Below are the code and all the weights of a small trained network. Each question names an input and a class and asks about switching units off, where a switched-off unit gives its printed mean instead of its output.

import numpy as np


def w(rows, s, z=0):
    codes = np.array(rows[::2]) - 128.0
    scale = np.full(codes.shape[1], s)
    scale[-1] = z or s
    return codes * scale


def norm(h):
    return h / np.sqrt((h * h).mean(-1, keepdims=True) + 1e-5)


def f(y):
    return np.maximum(y, 0)


def log_softmax(a):
    a = a - a.max(-1, keepdims=True)
    return a - np.log(np.exp(a).sum(-1, keepdims=True))


def net(x, mask):
    res = np.array(x, float).reshape(1, 4) / 4 @ E
    u = 0
    for l in range(4):
        y = f(norm(res) @ A[l][:, :-1].T + A[l][:, -1])
        res = res + np.where(mask[u : u + 5], y, B[l][:, -1]) @ B[l][:, :-1]
        u += 5
    return log_softmax(norm(res)[-1] @ U[:, :-1].T + U[:, -1])


A, B = {}, {}
E = w([
[253,14,132,106,126,35,116],'x0',
[192,226,188,162,62,88,198],'x1',
[218,170,146,201,215,166,89],'x2',
[131,54,139,169,121,206,239],'x3',
],0.003)
A[0] = w([
[139,146,162,167,166,145,56,86],'L0N0',
[177,140,225,114,228,175,130,109],'L0N1',
[164,226,62,69,175,66,64,1],'L0N2',
[77,254,78,155,85,227,71,6],'L0N3',
[131,173,55,59,109,67,137,96],'L0N4',
],0.0052,0.0043)
B[0] = w([
[133,122,102,147,117,136,75,190],'L0N0',
[165,162,41,183,76,114,107,237],'L0N1',
[69,125,255,207,167,124,55,201],'L0N2',
[63,167,141,101,238,91,244,252],'L0N3',
[99,114,152,196,96,117,68,203],'L0N4',
],0.006,0.0024)
A[1] = w([
[233,91,168,141,181,8,98,94],'L1N0',
[180,229,144,89,110,62,153,22],'L1N1',
[179,90,135,66,140,78,98,1],'L1N2',
[94,83,86,103,255,123,34,23],'L1N3',
[78,165,93,163,128,180,114,169],'L1N4',
],0.0053,0.0022)
B[1] = w([
[54,207,127,98,235,140,234,254],'L1N0',
[147,133,193,67,98,209,80,171],'L1N1',
[103,167,112,98,195,107,182,156],'L1N2',
[177,102,81,17,49,253,96,203],'L1N3',
[214,81,111,88,152,73,178,200],'L1N4',
],0.0054,0.0041)
A[2] = w([
[188,61,144,76,187,26,150,44],'L2N0',
[159,53,67,183,58,134,221,25],'L2N1',
[171,198,226,117,75,120,103,62],'L2N2',
[170,158,81,209,145,137,78,3],'L2N3',
[26,80,78,92,3,17,159,17],'L2N4',
],0.0054,0.0025)
B[2] = w([
[5,237,137,106,159,107,206,189],'L2N0',
[67,67,197,189,150,176,114,229],'L2N1',
[145,14,102,52,66,231,82,206],'L2N2',
[249,128,106,168,74,67,100,166],'L2N3',
[254,252,71,199,72,28,57,254],'L2N4',
],0.0059,0.0026)
A[3] = w([
[82,139,182,79,144,68,21,18],'L3N0',
[209,166,55,148,227,149,115,184],'L3N1',
[108,147,177,147,113,70,45,35],'L3N2',
[202,150,253,70,79,179,174,38],'L3N3',
[109,75,191,226,107,167,157,2],'L3N4',
],0.0068,0.0037)
B[3] = w([
[133,35,236,228,206,213,184,168],'L3N0',
[108,128,158,140,53,59,142,253],'L3N1',
[160,118,154,244,187,182,127,158],'L3N2',
[107,19,2,11,117,164,79,179],'L3N3',
[122,115,230,154,239,150,13,164],'L3N4',
],0.0071,0.0057)
U = w([
[8,210,152,53,230,45,247,192],'0',
[115,46,254,252,237,220,14,3],'1',
[183,27,18,13,31,225,35,166],'2',
[220,228,40,235,20,18,28,124],'3',
],0.0095,0.0025)

Each question gives the input, the list of numbers given to net, and the class t.
The units are the neurons (one row each of A and B). Each row of codes is followed by its name. A weight is (code - 128) times the scale printed after its matrix; where a second scale follows, it is the last column's (A, B and U).
mask holds one flag per neuron, layer by layer. A switched-off neuron (its flag False) gives its mean, the last column of its row in B, instead of its output. The means were averaged over made-up inputs and are rounded, as every weight is.
A unit's drop is (log p(t) with every unit on - log p(t) with that unit switched off) / (log p(t) with every unit on - log p(t) with every unit switched off).
The circuit of an input: a set's keep is (log p(t) with only the set's units on - log p(t) with every unit switched off) / (log p(t) with every unit on - log p(t) with every unit switched off). Starting from the 12 units with the biggest drops (on a tie, the unit counted first), units are removed one at a time, each time the one whose removal leaves the highest keep (on an exact tie, the one counted first), for as long as the keep stays at least 0.8.
circuit, biggest first: the units of the circuit, biggest drop first
unit that matters most: the unit with the biggest drop
top k neurons: the k neurons with the biggest drops, biggest first
k most important neurons of layer l: the k neurons of layer l with the biggest drops, biggest first
drop of u: that unit's drop, to one decimal
input [5,1,-5,-6], class 1: top 2 neurons => L0N4; L0N2
input [-5,4,-8,8], class 1: 2 most important neurons of layer 0 => L0N3; L0N1
input [2,8,4,-7], class 2: 2 most important neurons of layer 2 => L2N2; L2N4
input [3,-5,7,-4], class 3: circuit, biggest first => L3N1
input [8,-5,4,8], class 0: top 2 neurons => L1N0; L2N0
input [2,0,-2,2], class 0: top 2 neurons => L0N1; L2N0
input [5,-4,-7,4], class 3: 2 most important neurons of layer 1 => L1N0; L1N4
input [-4,3,-5,4], class 3: circuit, biggest first => L2N4; L1N0
input [-7,8,-5,-7], class 2: top 3 neurons => L1N1; L2N2; L1N0
input [5,8,7,-8], class 1: top 4 neurons => L0N2; L1N3; L3N0; L1N1
input [4,4,1,-2], class 0: top 2 neurons => L1N0; L1N3
input [5,1,0,-6], class 1: top 2 neurons => L0N2; L0N4
input [-2,5,-3,-5], class 1: circuit, biggest first => L0N2; L3N0
input [-4,4,-8,2], class 3: circuit, biggest first => L2N4
input [5,7,0,-4], class 2: top 3 neurons => L1N1; L3N3; L2N2
input [-8,-2,7,-4], class 0: top 2 neurons => L0N3; L2N4
input [4,-5,6,1], class 3: top 2 neurons => L0N1; L3N1
input [0,6,0,-5], class 2: top 2 neurons => L2N2; L3N3
input [-5,-5,5,-1], class 0: top 2 neurons => L0N3; L2N4
input [7,0,-6,8], class 1: unit that matters most => L2N1
input [-6,-2,7,0], class 3: 2 most important neurons of layer 0 => L0N1; L0N0
input [3,-1,-7,5], class 3: drop of L2N4 => 1.6
input [0,2,-3,-1], class 3: drop of L2N4 => 0.3
input [3,2,3,-8], class 1: drop of L3N2 => 0.0
